Each row has a class, written after it.
[ 180  -13   46  193 -221 -187  -48   -9   50  100  -25  163   29 -127
 -205   40 -187  125  286  107 -112  323   32  420 -132   23  419   77
  -47 -143  -59   33  -60   81  137  212  240   84 -101  187   91  361] : z_451
[ 151 -342  127 -153  206   54  128  253   67  248   82  164   89   34
  -81  -97   86  -16  426  116   12  -17 -252  287 -184  -37 -244  -49
 -105   44 -193 -228  -96 -182 -211 -216   77 -101  -98   37   50 -148] : z_648
[-149 -104  101 -178    2  240 -146 -115   33 -194   11   35   57  157
  -34  427  249 -219  196  -20 -277 -221  -14  -46    8  110   73 -149
  172  117  -26   85   -8 -184  146 -193  141  -28  128   88   10 -502] : z_305
[ 297 -322  154  -75  201    4   25  124  -27  124  160  259   87  -25
 -203  -20  -31   51  544  196  -82   68 -228  327 -213   49 -192  -56
 -133 -180 -353 -358 -200 -161  -45  -18   93 -100 -152  151  106  -51] : z_685
[  18  254 -218  161 -198  -81  157   55   17  155 -273 -129   94  -45
 -233   39 -235  226 -364   13   83   30  116  -84   16  110  -88  -42
   -7   12  154  178  120 -118  -10   56  105   63   84  206  120  319] : z_875
[ 251 -461  316   32   24  -47  -49   99  177   89  161  191  -11   48
   99   98   15 -196  838   90 -183  224 -139  366 -317  394  455  -47
   82  -92  -41   71   87  160  122  -67  288  -21  -85 -165  224 -190] : z_305
[ 322  222  -14  199   19   71   12  -29  170  329  295  182   -6   83
    1 -204  -69 -251  481  -62  -25  327  111  -19 -299 -183  -31  -75
   89 -457  -91   76 -304   67 -103  -50   50 -121 -228  134  -32  282] : z_685
[ 154  275  -26  122 -130  -44  240  163   -1  210 -222  -97   57  127
 -155  -86 -148  117 -170  -20  149  -77  -41 -225 -118   20 -469 -168
   87  -83  236   21  -91 -221 -125  -37   -7   67 -112   31  -22  286] : z_40
[ 164 -231  165  -88  221   87  113  122   14  121  146  184  108   39
 -190   32  113  -16  405  129   17  -31 -195  229 -178   11 -230  -22
   -5    1  -83 -307 -176  -65 -206  -62   16 -107  -80  123  122 -105] : z_685
[  90 -154    4  -74   51  148  135  268   80  103  142  -37   30   14
  -91 -114  289 -141  173   -6 -108    6  -94  189   13 -179  206 -105
  -96 -127   31  -63  -56 -101 -234   51   75   61  -12    8  -38 -111] : z_824
[  98 -208   59  178 -107  157 -134  113  179   68   29  163  175 -179
  -32   92  -94  103  504   50 -401  269   92  576 -238  414  641   85
  -40 -369 -394 -180   -8  100   50  293  217   49  -29  110  254  375] : z_685
[ -34  -70 -288  185 -207 -369 -328   13   74  -18  387  -16   17 -177
   67  144 -454 -142  254  223  196  162  145  293 -480   40  152   73
   69  -34 -347  282   59   86  158  164  127   74  -92  134   43  304] : z_305
[ 265 -138  160   92  201  113   84  357  180   -1  230  159 -110  -34
  286  117   88 -252  540   40   90   22 -123  253 -244  139 -295   13
   72  -50 -182 -147 -223  150 -301  -82  204 -187 -309 -161  316 -402] : z_40
[ 228  -10  -30  148 -158 -236  -77    4  103  122  198  179   95 -159
 -166  -13 -150   13  369  187  134  261    4  368 -377   94   70  125
   24 -160 -152  148    5  144  -22  132  185  -43 -149  303  153  267] : z_305
[ 180  190 -130  228 -151    0  184   87 -158  270 -203 -194    4   20
 -321   49 -193  137 -141 -129  162   29  100 -153   22   86 -248 -123
  103   28  153  201   42 -125 -139  -31  135   30   11  201   71  335] : z_40
[ 100 -107  -59  -61   82   83   86  181   89   27  187  -39    7    2
 -161  -93  322 -117  159   49  -94   43  -62  191   45 -229  174  -97
 -106 -168  -19  -95  -83  -66 -203   99   78   87  -14   40    3 -179] : z_796
[ -81 -279  366 -252   66  207 -128   46  -17   27  190  240  146   54
  -15  393  238  -84  259  113 -240   12 -165   79  -96  275   65  -64
   38  -10 -233 -415 -306  -56   54   93   87  214   92  333  -59 -157] : z_824
[ -17  -17  420 -131   41  102   79  110   -3  163 -144  175 -123  -14
  129  191  156 -153 -309   -7 -203 -272 -146 -174   65  163 -278 -209
  -21  219  134 -357 -315  -46   98   -6  -57   -8   63  158  -75 -104] : z_305
[  44 -196  -18  -52   64  151   92  186   53   21  201 -103  -31    4
 -105  -46  271 -159  217   -4 -107    4  -91  250  -10 -154  203  -97
  -98 -155  -44  -51  -78 -110 -219   55  131   91    5   51  -20 -147] : z_40
[ 218 -224  128   28  -89 -152  -33  227  190  325  394   78 -133   -2
   -3  286   23   15  861   39    5  169 -103  326 -393  246  655    4
   85  -54  -65  151   24  207  -82 -102  411  165    2   41  195  -50] : z_796
[  98 -178  -15  -89   70   99   64  215   73   12  192  -42  -19  -12
  -94 -114  268 -128  226   23 -151   16 -115  280   -2 -146  222  -71
 -161 -209 -106 -127  -86 -112 -191   90   95   56  -20   26  -32 -131] : z_40
[ -13   -2  222  -50 -145 -349  -89  374  190  322  331  196 -178 -233
  170  147   -2   92  348  179  111   62 -191  411 -405  451  703  112
   95 -174  154 -123  -83  266   56  219  340  233 -130  238  112  450] : z_824
[ 156  229 -147  245 -185  -74  114   90  129   78 -103   19  131  -22
 -142   94 -128   27 -174  188   85   87  185 -121 -128  -51 -113 -112
   56  -50  134   42   91   -5   12  192   33   23  -70  104  119  164] : z_648
[ 193  227 -119  304  168 -222    9 -105  171   61  275  240 -270  -58
  123 -121   25 -127   67  228  245  -30  305 -285 -189 -659 -199  -27
  103  138   69  296   34  255   -2 -146 -223 -417 -268 -224  175 -412] : z_796
[ 209 -384   56  -27  262   96  109  118   35  188  145  108   59   55
 -236  -50    7  -73  463   99   69   63 -243  299 -185    1 -389  -45
  -64   22 -267 -227 -135 -152 -282 -126  123  -65 -140  108  124 -162] : z_796
[  31  250   72 -225   86 -110  321  360  382  405  333  105 -321 -276
 -130 -103  274  122  229  -84  130  -86    9   40 -164 -336  458   10
  -76  -58  333  224    8  189 -437 -106  104  -61 -117  288  141 -222] : z_875
[ 224 -385  168 -101  288   64   87  162   65  200  191  194   13  -15
 -221  -50   98    0  490  171   -6   89 -236  343 -154   31 -218  -33
  -96 -120 -262 -379 -173  -55 -208  -66   92  -13  -93  148  141 -143] : z_685
[ 249 -331  184  -38  227  140  193  237   86  259   27  198   33   42
 -219 -109  137  -47  483  104 -107   11 -220  273 -146   31 -182 -109
  -78  -64  -84 -292  -99 -108 -209  -69   83  -81  -95   32  131 -160] : z_648
[ 103 -158   -8  -58   86  104   69  160  104  -15  176  -47  -31   40
 -109  -85  304 -135  223   32 -133   -3  -81  202   -7 -177  178 -103
  -92 -170  -62  -68 -102  -92 -186   27   62   31  -31    3   15 -214] : z_305
[ -35  410 -354   98  132 -297  104   -7  264 -144  329  103 -138 -219
  138  208  -15  234  -87  175  447  -11  192  113 -289 -335  125  312
    2  -14   60  218   12  292 -219   97    9 -246 -150   36  342 -242] : z_796
[  75 -122   24  -93   79  104   57  204   82   10  194  -19   11   -4
 -104 -120  296 -106  215   62 -152  -14  -92  246  -35 -144  221  -79
 -125 -194  -72 -137  -96  -81 -158  124   63   31  -23   21  -16 -124] : z_305
[ 250 -383  180 -116  300  133   27   27   44   96   61  258   70   49
 -200  -63  171   15  474  134  -88  100 -205  201  -69  -14 -336  -19
  -42  -61 -317 -333 -189  -70 -139 -105    4  -76  -97   50  136 -280] : z_451
[  74 -144  -39  -64   68   79   94  213  140   25  210  -43   -3   30
  -76  -60  278 -140  200   43 -106   42  -69  213  -33 -142  279 -103
 -111 -182  -24  -63  -57  -77 -200  100  108  104  -16  -11  -12 -197] : z_824
[  74 -179  259  -88  154  278   57 -101   69  220  176  100  -40  129
  -19    3  238 -200  154 -134 -285   17  -73 -153   77  -26   -2 -223
  -69   81  -80 -308 -183  -55   11   10   57  123   75   88 -197 -257] : z_796
[ 108  224 -236  -43  137  -92  130  -84  460 -321  424  312 -207 -189
  -24  -16  241 -152  360  274   73  -25  215   56 -142 -718   20  117
   27 -179  -14  284   82  294  -74   52  -13 -483 -318  -48  394 -613] : z_875
[  35  350 -515  222   53 -436  -28   66  408 -184  455   10 -315 -112
  -27   20    0  -48   -5  311  173 -212  376   -6 -436 -636  367   -7
 -102 -241   75  306  130  132 -115  212  -66 -405 -249   49  202 -422] : z_305
[ 113 -163   47  -67   52  156   96  230  109   51  141  -36   21   48
  -77  -86  332 -160  233   33 -159   27 -125  211  -12 -115  279 -111
  -83 -143   19 -123  -89  -54 -219   88  109  102   15   -8  -24 -174] : z_305
[ 184 -382  238 -158  228  264  -23 -175   59 -115   41  257  -14  112
  -25  106  194 -181  166   -7 -317   86 -218   38  175  149 -242  -35
  -66  -40 -300 -407 -336  -40   90  -61  122  129  120   71   39 -414] : z_40
[ -35 -294  251 -128  -66  213   82  148 -199  331  236 -104  -79  121
  -35  320  -11 -198  317 -267 -140 -224 -163   74   12  303  112 -220
   18  162   -5  -54 -121 -203  -34  -55  341  234  124  247 -170   19] : z_824
[  59    5  198  -20   93 -138  -74  298  -45  108  498  152 -244 -182
  309   26  -45 -113  394   88   92 -125   58  162 -396 -166   66   37
  -61  -63 -213  -74 -189   48  -88   91  -61 -280 -296   45 -107  -24] : z_824
[-218 -216  287 -111   -2  342  276   96   31  200  -45    3  152  149
  -66  184  170 -222   24 -129  -66 -211 -165   -8    9  252 -245 -212
  170  216  283 -174  -62 -164 -160  -58  252  243   83  217  -67  -49] : z_685
[ 192  228 -141  201 -146  -26  173   47 -106  264 -162 -205   30   56
 -397  -55 -218  156  -28 -132   66  107   79 -160   32  174 -160 -175
   34 -130  143   98   18 -110  -88   63  179  145  -18  203   67  384] : z_685
[ 191 -366  267 -220  291  207   -7  119   91  114  184  290  150   63
 -198 -109  253  -25  701  110 -129   68 -340  274 -171   73 -168   11
  -10 -197 -281 -351 -225  -61 -177 -186   21  -60 -115   72  145 -189] : z_796
[ 183 -440  254 -116  219  138   90  246  -61  260  176  158   60    3
 -193  -17  136  -61  673   48  -11  -15 -370  427 -136  100 -148  -34
  -57   -2 -179 -310 -147  -91 -249 -169  149  -29  -72   94  115  -80] : z_875
[  47  165  112  126  208  -50  314  163  467  -96  199  182 -174    4
 -167  168  429 -118  326  317   72 -194   71  173 -373 -450  501 -317
  151 -281  689  -40    5   95 -297  114  266  -85 -318  159  193 -824] : z_451
[  62 -171   63 -182  281  319 -120 -239   16 -201  375  131   81  320
  101  303  283 -246  435  -36 -218  -14   41 -281  -57 -128 -261  -65
   68  -12 -363 -103 -195  -63   50   76 -137  -35  -13 -229  -72 -693] : z_685
[ 190  270 -259  151   62 -116  210  -81  556 -104  119   35 -257   61
   73 -300  284 -213 -110  185  107  -49  153 -348  -68 -397   46 -247
  158 -194  519  368   73  430 -144  -66  -46 -157 -300   -6  259 -564] : z_451
[ 130 -153  337  -42  163  106  275  366  185  202  215  128 -259 -208
   72   67  257 -154  662   50  -65  -43  -27   91 -293 -150  459 -207
   69  105  361  112   23  205 -208 -198  231 -201 -163    2  220 -416] : z_796
[  91 -183  137   60 -101 -292  -96  158  171  303  196  124 -192 -171
   21  173  -32   98  286  -43  170  235 -124  390 -258  302  261  118
   89  -30 -176  -25 -188  255 -113   36  306  155 -125  335   99  237] : z_648
[   1   26  168   42 -150  264  -44  -47 -225   23  144  -35   86  199
  -87  397   -1 -272  346 -226  -75  -63  -54 -259  -48  120 -106 -156
  237   86   69   57 -165 -105   22   -9   43  175   54   47 -140   34] : z_824
[ 143  171   33  105  -66  -15  301  206   -2  234 -159  -66   13    1
 -184   -3  -92   73 -157  -18  109  -54  -18 -215  -76   90 -197 -180
   38   56  322   43  -10 -152  -99  -19  126   28  -31  116   76  186] : z_796
[-133  120 -305  120  -72 -150 -188  -45   70  -53  226  -22  255 -141
  -85  134  -84  -84  172   -9  207  132  191  405 -114  199  519  247
  150  -28   51   93  275  329  -52  388  226   48  -18  -16  195  351] : z_451
[ 151  282 -159  169   -4  250  653  167  342  330 -233  110  160  218
 -369  -80  178  -79  225   40  -43  -86  168  -53 -258 -238  -82 -144
  161 -194  899  266   97  190 -475   92   58  -47 -215  123  322   18] : z_796
[ 107 -138   18  -90   90   97   74  202  100   -1  183  -26  -11   15
 -107  -89  357 -103  188   54 -134    1  -78  163  -10 -194  189  -93
  -82 -181  -30 -102 -150  -69 -195   63   49   43  -18   10   16 -176] : z_796
[  72 -160   25 -102   68   88  121  233  102   54  125  -33   -4   -7
 -110  -87  269  -68  130   65 -110  -30 -107  256  -11 -145  164  -94
 -130 -146  -25 -122 -115 -128 -188   63   98   54  -14   59    3 -128] : z_648
[ 140 -126   39  -90  108   89   99  233  134   59  188    8  -26    1
  -81  -94  337  -68  161   56 -106    8  -89  184  -17 -165  204  -88
 -102 -174  -49 -121 -122  -67 -191   83   82   45  -34  -22   16 -194] : z_824
[  72  161 -113  170 -115 -109  159  134   27  131 -163 -108  -48    3
 -218  -53 -132   47 -208   80  104   17   59 -105  -93  -72 -265 -157
   -4   11  125   53   46 -187  -89    1   86   33  -15  150  -40  106] : z_40
[ 241 -358  204  -65  250  216   88   60  -17  151   67  178  140  106
 -188  -47   75  -59  536   74  -67   47 -270  259 -146   74 -350  -10
  -52  -59 -166 -370 -237 -106 -198 -128   34  -25  -82   51  122  -81] : z_648
[   6  -83  163   79  -84 -165  -75   49  270  142  315  218   21  -86
  -89  168   73    7  338  240  -75   87   93  341 -409   25  621  -34
  133 -130  110   39 -131  248   77  265  319  175 -109  258  143   52] : z_796
[ 217  292 -112  238 -104 -103  173   32   16  326 -127 -115  -62   36
 -297   26  -83  144 -306   19  250   33  103 -234  -23 -130 -307 -163
  114    5  232  138  -51  -90 -121  -25  100   75  -48  224   66  194] : z_40
[-129 -160  194   53 -248  -98  -43  366   69  333   67   91  155 -204
  107  111 -149  109  121   37 -131   49   58  338 -197  389  894   24
   52  115  163 -174  133  104  106  205  203  270   36  190  -42  681] : z_451
[ 165 -349  255 -151  291  204   16   92   27  136  119  215  107  -28
 -233 -142  170    5  450   70  -97  118 -316  310  -55   89 -234  -20
  -99 -179 -297 -504 -283  -94 -207 -123   15   89  -82  173   76  -50] : z_824
[ 235 -305  146  -49  237  142  105   99   33  107  136  169   68   31
 -251   23   73  -59  494   89  -21   46 -215  280 -175   64 -274  -44
  -46 -114 -198 -266 -164 -122 -210  -47  106  -36 -105   98  153 -173] : z_824
[ 211   56  -57  217  -84   20   15   32    4  138 -165    2  100    2
 -303  103  -88  117  -92   95  -29  148  114  -25    4   88 -112 -107
   57  -90  -83  -45  -68 -119  -22   68   50   82   18  201  147  197] : z_451
[ 245 -377  244  -83  241  191   57   95  -16  204   30  267  144   51
 -219   18  100  -48  494   64  -93   60 -220  236  -97   91 -245   -6
  -31    0 -201 -320 -192  -56 -184 -120   43  -45  -53   97  134 -113] : z_451
[ 232 -299  147  -99  255  129    4   85   39  123  192  176   36   58
 -188   40  127  -64  484  108  -51   64 -211  175 -135  -15 -278  -58
  -17  -93 -301 -267 -259  -46 -160 -116  -25  -49  -92   68  137 -181] : z_796
[ 193 -210   67  -84   61  441  144 -290  114   95   95  -50   60  272
 -135   48  167 -209  479 -106 -214  195 -177    2   60    9  -22 -187
  -16 -122  -31  -33  -82  -66 -147   46  394  346   34   74  -75 -431] : z_451
[  47 -200  172   82 -112 -128   36  369  -85  416  136   67   53  -11
 -147  282 -110 -172  492  -67 -124   80   -2  512 -347  553  445  -73
   42 -144  143   -2  -95   11  -89  283  316  236  -78  260   37  472] : z_796
[ -52  140   33  247  -43   -2 -289  121  183 -253  102  221   60 -207
  397   61   17 -254  248    6  -67  103  149   10 -167   77  760  165
  230   -1   62  143  272  342  189  -37 -198 -443    8 -405  169   13] : z_875
[  -9 -169    7  113  -53 -146   -9   31   57   40   64  145  -15 -114
 -179   85  -51  -18  258  127   39   66   43  344 -176   25  174  115
   95   42  114  144   76  153  -38  112  143  -24  -43  181  221    8] : z_40
[ 163 -217  362 -145   -7  228 -117   12  -13   96  -63  283   56   65
    7  210  290 -107  215  -92 -486   71 -137   86   11  408  239 -139
   51 -199 -203 -252 -461  -25  117  -20  136  170   20  266  -53   77] : z_824
[  69  144 -216  185  -34  -52  184  -25  -25   50 -169 -116   37   15
 -267   14 -226   48 -239   43  186   94   97 -133   -6   28 -453  -61
  -27   12   36   68  112 -110 -123  107   59   21    3  117   79   69] : z_685
[  94 -139  -16  -52   98  113   80  143   67   26  137  -52    2   40
 -186  -61  281 -103  199   40 -115   14  -63  207   -4 -165  140 -103
  -70 -195   -1  -87 -115  -96 -207   80   96   95   -3   46   27 -180] : z_40
[ 277 -276  238 -111  184  133  178  198   70  296   35  237  109   51
 -170  -62  113   -9  337   89  -78   -8 -268  186 -139   55 -290  -93
  -78  -41  -90 -347 -227 -128 -202  -90   52  -21 -103  167   62  -45] : z_875
[ 121  200  -86  113  -58   32  169   34  107  133 -161  -34  179   59
 -155  -98 -129   92 -294   41   66   91   68 -147   27   38 -245  -59
  -30  -82  101  -94   14  -55  -74  114    8  106  -11   65   50  211] : z_796
[ 143 -105    4  -56   86  126  121  209   73   77  168  -58  -20   24
 -138 -114  302 -109  188  -30 -108   -5 -102  198   21 -151  167 -120
  -94 -185  -26  -59 -126 -107 -221   40  126   46  -17   18   -9 -151] : z_796
[ -54   58  -91   -6  113  -52   83  139  -37 -119  302  110  -52 -285
  -77 -189 -104 -100  612  163  329    1   -5  196 -456 -469 -450  144
   -6 -147  -53  134  -47  194 -336  -63  -57 -320 -388  175  152  -16] : z_305
[ 108  269 -101   -5   59 -191  359   76  423  -11  -59  110 -229   52
  140  102  188   43  119    5   12 -238  117 -119 -367 -295   82 -152
  162   -2  463  470  -97  -35 -132 -219   25 -427 -184 -121  283 -477] : z_451
